Each row is followed by its group and then its class within the group.
[-2.22  0.82  0.32 -2.57 -6.43 -2.11 -0.94 -1.45  0.34 -1.87 -0.60 -1.23
 -0.78  1.77  3.23 -1.96 -0.64 -0.66  0.21  1.60 -2.51 -1.74  0.22  5.19
 -1.51  2.37  0.20 -3.71  5.54  0.34  2.68  3.61 -2.00  0.72 -1.55 -1.73
 -1.16 -1.74 -0.16  1.46 -0.98 -2.35 -2.04  0.43 -1.28  1.28] | ct L
[-0.07 -2.50 -3.86  1.29 -1.72 -2.03  2.27  0.25 -1.89 -0.74 -0.89 -0.87
 -0.89 -1.53  0.68 -1.75 -0.39 -0.28  0.17  1.64 -2.33 -0.78  0.08  1.00
  0.04 -0.45 -0.77 -1.31  3.67 -0.38  2.18  1.57 -1.91 -1.15 -1.71 -0.44
 -0.61 -0.66 -0.76  1.21 -1.01 -2.25 -1.48  1.06 -1.91 -1.25] | ct L
[-1.97 -1.71  0.37  1.32  0.30  0.04  2.90 -2.74 -0.24 -0.48  1.86  0.28
 -2.08  1.64  0.84 -0.17 -1.24 -0.57 -0.22 -0.53 -1.19 -0.60  0.08 -0.44
 -1.37 -0.48 -2.49  0.20  4.62 -2.07 -2.55 -0.62  1.76 -1.41  1.02  0.76
 -0.53 -0.75 -1.08  0.77  0.43 -0.24  3.62  1.10 -1.53  0.20] | Hf U
[-1.69 -0.12 -3.47  0.11  0.30  0.65  3.78  0.08  0.65  1.61  0.51 -0.23
  1.53  1.03  1.54  2.34  0.41 -2.38  0.81  3.50 -1.96 -1.39 -1.71 -3.90
 -1.73 -0.10 -0.46 -2.80  0.90 -2.77 -0.19  0.86  0.91 -0.50  0.15  0.78
 -1.21 -1.32 -2.97 -0.86 -1.82  2.35 -1.20 -0.97 -1.64 -0.48] | fp F
[-0.50 -4.88 -0.91  1.69  0.62 -2.82  4.05 -1.39 -1.24 -1.65 -0.14  0.70
 -2.16 -1.09  0.48 -1.76 -0.96 -1.67 -0.45  2.08 -4.24 -2.85  0.60 -1.48
 -3.33 -0.64 -1.83 -1.87  6.11 -3.70 -0.50 -0.04  0.80 -3.50 -0.93 -1.38
 -1.45 -0.34 -3.88  0.57 -0.07 -1.34 -0.12  0.10 -2.37 -0.40] | Hf G
[-1.28 -0.50  1.75 -0.36 -4.49 -1.46  0.51  0.57 -0.14 -0.87 -0.47 -0.90
 -0.58  0.75 -0.09 -3.05 -0.64 -0.85  0.45  1.19 -0.19 -1.66 -0.10  1.51
 -1.19  0.53 -0.08 -2.71  3.46  0.08  2.28  0.91 -0.32 -0.87 -0.46 -2.32
 -1.10 -0.75 -0.66  0.59 -0.26 -1.23 -1.64  0.18 -1.50 -0.30] | ct L
[-0.72 -1.88 -1.13  1.68 -2.51 -0.88  4.89 -1.73  1.46 -2.98  0.32  0.61
 -3.96  2.35  1.36 -1.22 -1.38 -1.97  0.41  2.32 -4.82 -1.20  0.22  0.65
 -1.58  3.19 -1.64 -2.74  6.37 -2.59 -2.24  2.38  1.01 -2.66  0.29 -1.60
 -2.05 -1.65 -3.06  1.00 -2.93  0.10  2.37  1.72 -4.68 -0.11] | Hf U
[-1.65 -5.02 -0.75 -0.53 -0.84 -1.75  3.95 -1.06 -0.85  0.15  0.23  1.43
 -3.96  1.00  0.64 -1.86 -0.84 -0.58 -1.18  1.76 -2.85 -1.33  1.34 -1.36
 -1.90  0.21 -1.62 -2.05  7.21 -1.80  0.10 -0.47  1.16 -2.08 -0.47 -0.28
 -0.39 -0.27 -3.68  1.15 -0.51 -2.08  1.57  1.46 -2.22 -0.84] | Hf G
[-0.69 -3.77 -5.59 -1.02 -2.39 -0.48 -0.50 -1.09  0.93 -0.86 -1.76 -1.30
  0.41  0.63  1.25 -1.12 -0.28 -4.23  0.34  1.89 -2.70 -2.28 -0.51 -2.00
 -0.58  2.29 -0.03 -6.34  3.73 -0.52  2.40  1.61 -2.36  0.73 -2.38 -1.31
 -1.35  0.42 -1.78  0.21 -2.60 -1.23 -3.21 -0.21 -2.16  0.54] | ct L
[-1.48  0.59 -3.54  0.61  3.03 -0.07  5.06 -0.03  0.30  1.20  2.51 -0.26
 -0.85  1.24  0.18  0.87 -0.33 -2.59  1.64 -0.09 -1.25 -2.81 -1.55 -5.14
 -2.92 -0.41 -1.07 -1.72  1.30 -2.75 -2.50 -2.02  1.06 -0.07  1.09 -0.10
 -1.13 -1.15 -3.49 -0.52 -2.35  2.76 -1.47 -2.44 -1.18  0.00] | fp F
[-2.11 -0.48  0.41  1.03 -4.48  1.18  1.68 -2.40  0.33  0.57 -0.09  0.38
 -2.48  6.00  1.19 -2.53 -0.90 -1.07 -0.63  1.94 -2.16 -0.55  2.23 -1.06
 -2.81  3.40 -0.74 -5.26  5.89 -2.15 -1.77  1.35  3.34 -1.50  0.47 -0.62
 -0.74 -1.07 -2.22  0.92 -1.33  4.88 -2.80  1.31 -3.49  0.62] | Hf U
[-0.65 -1.96 -0.22  0.47 -2.59 -0.52  1.77 -1.87  0.37 -1.22 -0.34  0.10
 -2.87  2.83  1.01 -5.16 -0.10 -1.70 -0.39  1.71 -2.61 -1.53 -0.12  0.37
 -3.11  0.61  0.20 -3.36  4.85 -1.64 -0.95  0.39  1.29 -1.80 -0.38 -1.34
 -0.86 -0.32 -4.67  1.36 -1.59  0.82  1.17  0.67 -2.63 -0.06] | Hf G
[-1.72  0.87 -1.65 -0.09 -3.62 -2.43  0.92  0.84  1.35 -0.92 -1.58 -0.28
  0.37  2.50  0.26 -0.45 -0.70 -1.77 -0.29  1.59 -1.06 -3.14  0.44  1.25
  0.53  3.41 -0.26 -4.62  4.70 -1.31  2.49  1.98 -2.16 -0.23 -1.70 -1.29
 -4.45 -0.82 -2.60  0.32 -1.59 -0.61 -3.87  2.07 -0.53  0.31] | ct L
[-0.14 -6.45 -1.71  2.51 -1.19 -1.05  4.29 -1.47 -0.70 -0.75  0.13  0.36
 -3.28  2.09  1.21 -0.21 -1.09 -2.06 -0.20  1.41 -4.57 -2.12  0.00 -1.88
 -2.42 -0.03 -1.51 -2.59  6.75 -3.76 -0.95  1.69  1.26 -2.46  0.24 -1.15
 -0.71 -1.30 -3.32  2.33 -0.70 -0.08  2.20  1.27 -3.63 -0.84] | Hf G
[-0.37 -1.14  1.40  2.10 -2.73 -1.93  3.99 -1.15  0.44 -2.85 -0.76  0.15
 -3.19  2.68  0.53 -2.77 -1.30  3.17 -0.35  2.17 -1.98 -1.24  0.15  2.92
 -0.89 -0.39 -1.05  0.78  5.84 -1.72 -0.38  1.59  1.63 -3.79 -0.16 -2.06
 -0.54  0.23 -2.40  1.50 -0.21 -1.24  2.83  1.47 -1.73  0.86] | Hf U
